Below are the code and all the weights of a small trained network. Each question names an input and a target symbol and asks about switching units off, where a switched-off unit gives its printed mean instead of its output.

import numpy as np


def w(rows, s, z=0):
    codes = np.array(rows[::2]) - 128.0
    scale = np.full(codes.shape[1], s)
    scale[-1] = z or s
    return codes * scale


def norm(h):
    return h / np.sqrt((h * h).mean(-1, keepdims=True) + 1e-5)


def f(y):
    return np.maximum(y, 0)


def softmax(a):
    e = np.exp(a - a.max(-1, keepdims=True))
    return e / e.sum(-1, keepdims=True)


def log_softmax(a):
    a = a - a.max(-1, keepdims=True)
    return a - np.log(np.exp(a).sum(-1, keepdims=True))


def net(x, mask):
    ids = ['ΓΠΦηθξστψ'.index(c) for c in x.split()]
    T = len(ids)
    res = E[ids] + P[:T]
    r = norm(res)
    for j in range(2):
        rows = slice(4 * j, 4 * j + 4)
        q, k, v = (r @ M[0][rows].T for M in (Q, K, V))
        z = softmax(np.where(np.tri(T) > 0, q @ k.T / 4**0.5, -1e9)) @ v
        o = O[0][rows]
        res = res + np.where(mask[j], z, o[:, -1]) @ o[:, :-1]
    y = f(norm(res) @ A[0][:, :-1].T + A[0][:, -1])
    res = res + np.where(mask[2:10], y, B[0][:, -1]) @ B[0][:, :-1]
    return log_softmax(norm(res)[-1] @ U[:, :-1].T + U[:, -1])


Q, K, V, O, A, B = {}, {}, {}, {}, {}, {}
E = w([
[39,37,244],'Γ',
[246,223,157],'Π',
[142,26,43],'Φ',
[187,125,133],'η',
[204,110,181],'θ',
[150,145,193],'ξ',
[133,18,235],'σ',
[66,152,20],'τ',
[176,195,77],'ψ',
],0.013)
P = w([
[4,167,110],'0',
[125,249,98],'1',
[203,199,81],'2',
[222,173,62],'3',
[241,136,51],'4',
[240,89,33],'5',
],0.0035)
Q[0] = w([
[63,172,119],'head 1',
[150,125,54],'head 1',
[89,83,49],'head 1',
[73,112,101],'head 1',
[205,169,88],'head 2',
[82,149,255],'head 2',
[201,69,207],'head 2',
[77,116,77],'head 2',
],0.014)
K[0] = w([
[92,94,95],'head 1',
[156,116,42],'head 1',
[132,36,47],'head 1',
[39,124,90],'head 1',
[134,238,34],'head 2',
[74,123,237],'head 2',
[247,109,186],'head 2',
[51,74,50],'head 2',
],0.013)
V[0] = w([
[133,138,59],'head 1',
[121,114,36],'head 1',
[150,59,128],'head 1',
[143,65,63],'head 1',
[78,90,140],'head 2',
[89,184,112],'head 2',
[156,245,221],'head 2',
[145,150,69],'head 2',
],0.012)
O[0] = w([
[185,99,83,121],'head 1',
[249,120,216,81],'head 1',
[242,206,170,100],'head 1',
[200,171,178,77],'head 1',
[221,129,159,38],'head 2',
[122,4,149,127],'head 2',
[131,30,114,253],'head 2',
[48,137,220,167],'head 2',
],0.0044,0.005)
A[0] = w([
[125,243,125,175],'neuron 1',
[106,111,230,92],'neuron 2',
[173,162,72,134],'neuron 3',
[133,153,196,2],'neuron 4',
[155,122,182,92],'neuron 5',
[60,250,132,193],'neuron 6',
[154,53,177,76],'neuron 7',
[175,183,162,115],'neuron 8',
],0.013,0.0033)
B[0] = w([
[71,49,117,211],'neuron 1',
[211,232,111,190],'neuron 2',
[133,212,132,253],'neuron 3',
[142,93,254,138],'neuron 4',
[130,61,187,154],'neuron 5',
[118,24,138,194],'neuron 6',
[38,172,79,191],'neuron 7',
[74,54,82,182],'neuron 8',
],0.0093,0.005)
U = w([
[61,143,220,95],'Γ',
[106,186,26,111],'Π',
[249,62,152,231],'Φ',
[103,148,164,19],'η',
[77,138,148,3],'θ',
[23,7,101,186],'ξ',
[172,129,211,233],'σ',
[103,127,163,10],'τ',
[150,202,105,117],'ψ',
],0.013,0.0056)

Each question gives the input, a string of symbols that net reads in full, and the target symbol t.
The units are the heads (4 rows each of Q, K, V and O) and the neurons (one row each of A and B). Each row of codes is followed by its name. A weight is (code - 128) times the scale printed after its matrix; where a second scale follows, it is the last column's (O, A, B and U).
mask holds one flag per unit, heads first, then neurons. A switched-off unit (its flag False) gives its mean, the last column of its rows in O or B, instead of its output. The means were averaged over made-up inputs and are rounded, as every weight is.
A unit's drop is (log p(t) with every unit on - log p(t) with that unit switched off) / (log p(t) with every unit on - log p(t) with every unit switched off).
The circuit of an input: a set's keep is (log p(t) with only the set's units on - log p(t) with every unit switched off) / (log p(t) with every unit on - log p(t) with every unit switched off). Starting from all 10 units, units are removed one at a time, each time the one whose removal leaves the highest keep (on an exact tie, the one counted first), for as long as the keep stays at least 0.8.
circuit, biggest first: the units of the circuit, biggest drop first
most important unit: the unit with the biggest drop
top k neurons: the k neurons with the biggest drops, biggest first
heads that matter: for each layer, one digit per head in row order, 1 if its drop is at least 0.15 and else 0, layers parted by /
drop when u is switched off: that unit's drop, to one decimal
input ψ ψ Γ Γ σ, target Γ: most important unit	neuron 7
input η Π σ, target Π: top 2 neurons	[neuron 7; neuron 2]
input Φ τ θ ξ Π ψ, target ξ: top 3 neurons	[neuron 1; neuron 8; neuron 2]
input ψ ξ η ψ Π Π, target Π: top 2 neurons	[neuron 3; neuron 6]
input η σ ξ, target ξ: heads that matter	10
input σ ψ τ ψ Φ σ, target Φ: heads that matter	11
input ψ ψ θ η, target ξ: top 2 neurons	[neuron 3; neuron 2]
input σ ψ Γ, target σ: heads that matter	11
input ψ τ η θ Φ η, target Π: heads that matter	01
input ξ ψ ψ Φ, target Φ: heads that matter	10
input σ σ η ψ, target ξ: top 2 neurons	[neuron 1; neuron 6]
input η ψ σ, target σ: top 3 neurons	[neuron 2; neuron 5; neuron 1]
input ψ Γ η Γ, target ψ: heads that matter	01
input ψ Γ ξ ξ Π Π, target Π: circuit, biggest first	[head 1]
input σ ξ Π, target ξ: top 2 neurons	[neuron 6; neuron 2]
input ψ Γ σ θ, target ξ: top 2 neurons	[neuron 8; neuron 2]
input Π τ Φ, target Φ: drop when head 1 is switched off	1.2
input ξ σ ξ, target ξ: drop when head 2 is switched off	0.0
input η ξ ξ Γ θ η, target Π: drop when neuron 2 is switched off	0.1
input ψ η σ, target σ: drop when neuron 8 is switched off	-0.1
